Below are the code and all the weights of a small trained network. Each question names an input and a class and asks about switching units off, where a switched-off unit gives its printed mean instead of its output.

import numpy as np


def w(rows, s, z=0):
    codes = np.array(rows[::2]) - 128.0
    scale = np.full(codes.shape[1], s)
    scale[-1] = z or s
    return codes * scale


def f(y):
    return y / 2 * (1 + np.tanh(0.7978845608 * (y + 0.044715 * y**3)))


def log_softmax(a):
    a = a - a.max(-1, keepdims=True)
    return a - np.log(np.exp(a).sum(-1, keepdims=True))


def net(x, mask):
    res = np.array(x, float).reshape(1, 7) / 4 @ E
    y = f(res @ A[0][:, :-1].T + A[0][:, -1])
    res = res + np.where(mask, y, B[0][:, -1]) @ B[0][:, :-1]
    return log_softmax(res[-1] @ U[:, :-1].T + U[:, -1])


A, B = {}, {}
E = w([
[199,134,133,139,122,111,112,194,115,116,108],'x0',
[135,166,144,72,163,59,214,181,99,133,62],'x1',
[119,129,94,60,118,81,152,145,2,112,58],'x2',
[169,91,98,22,171,144,191,150,212,110,120],'x3',
[117,141,155,102,175,125,152,36,94,192,79],'x4',
[146,200,186,170,155,171,93,109,71,145,112],'x5',
[138,119,143,135,81,122,168,172,131,88,160],'x6',
],0.0062)
A[0] = w([
[91,94,126,210,104,205,22,76,191,129,252,139],'n1',
[192,154,151,154,93,161,138,228,178,45,215,205],'n2',
[95,33,10,63,115,38,170,133,123,83,94,123],'n3',
[121,70,102,153,89,205,78,126,186,110,243,159],'n4',
[3,151,136,133,182,150,110,35,63,246,113,246],'n5',
[129,96,136,185,94,205,23,85,199,122,225,136],'n6',
[154,109,135,82,246,161,193,95,255,194,125,152],'n7',
],0.0045,0.0011)
B[0] = w([
[171,45,50,11,157,188,84,175,85,113,145,253],'n1',
[28,167,185,182,89,70,132,55,150,94,123,199],'n2',
[82,77,61,70,96,200,205,183,211,79,193,197],'n3',
[80,16,34,9,110,172,168,214,209,61,195,211],'n4',
[84,233,190,173,104,81,92,76,104,152,38,217],'n5',
[183,78,2,70,148,224,181,226,139,108,162,233],'n6',
[226,109,115,82,218,228,71,163,22,206,57,173],'n7',
],0.0055,0.0052)
U = w([
[38,222,254,214,98,69,123,63,124,132,109,221],'0',
[93,26,40,101,104,141,189,174,198,68,195,4],'1',
[230,135,132,134,166,152,78,140,59,175,82,154],'2',
],0.0057,0.0013)

Each question gives the input, the list of numbers given to net, and the class t.
The units are the neurons (one row each of A and B). Each row of codes is followed by its name. A weight is (code - 128) times the scale printed after its matrix; where a second scale follows, it is the last column's (A, B and U).
mask holds one flag per neuron, in row order. A switched-off neuron (its flag False) gives its mean, the last column of its row in B, instead of its output. The means were averaged over made-up inputs and are rounded, as every weight is.
A unit's drop is (log p(t) with every unit on - log p(t) with that unit switched off) / (log p(t) with every unit on - log p(t) with every unit switched off).
The circuit of an input: a set's keep is (log p(t) with only the set's units on - log p(t) with every unit switched off) / (log p(t) with every unit on - log p(t) with every unit switched off). Starting from all 7 units, units are removed one at a time, each time the one whose removal leaves the highest keep (on an exact tie, the one counted first), for as long as the keep stays at least 0.8.
circuit, biggest first: the units of the circuit, biggest drop first
unit that matters most: the unit with the biggest drop
top k neurons: the k neurons with the biggest drops, biggest first
drop of u: that unit's drop, to one decimal
input [7,-6,-3,5,8,-5,0], class 2: unit that matters most -> n7
input [8,-3,5,-7,7,-7,-2], class 0: circuit, biggest first -> (n1; n6)
input [1,-5,-2,1,7,-7,-5], class 2: top 2 neurons -> (n7; n5)
input [-8,4,4,5,3,0,1], class 2: top 4 neurons -> (n7; n4; n2; n6)
input [3,4,8,7,-7,7,6], class 0: circuit, biggest first -> (n6; n1; n2)
input [-4,-2,-8,-2,4,8,4], class 1: top 3 neurons -> (n6; n4; n1)
input [-1,1,8,-1,0,3,-1], class 0: top 3 neurons -> (n1; n6; n7)
input [-7,-5,5,2,-2,8,0], class 0: top 2 neurons -> (n5; n7)
input [-8,-5,-3,-1,8,3,3], class 2: top 2 neurons -> (n1; n5)
input [-6,5,-8,-1,0,-6,-5], class 2: top 2 neurons -> (n7; n3)
input [7,6,-8,1,7,-7,0], class 2: top 2 neurons -> (n7; n4)
input [5,-4,-2,-4,-2,6,3], class 1: drop of n5 -> 0.2
input [-4,4,-8,7,7,4,1], class 2: drop of n7 -> 0.8
input [-3,-6,8,-2,-1,8,5], class 0: drop of n6 -> 0.2
input [-1,7,5,0,6,6,4], class 0: top neuron -> (n1)
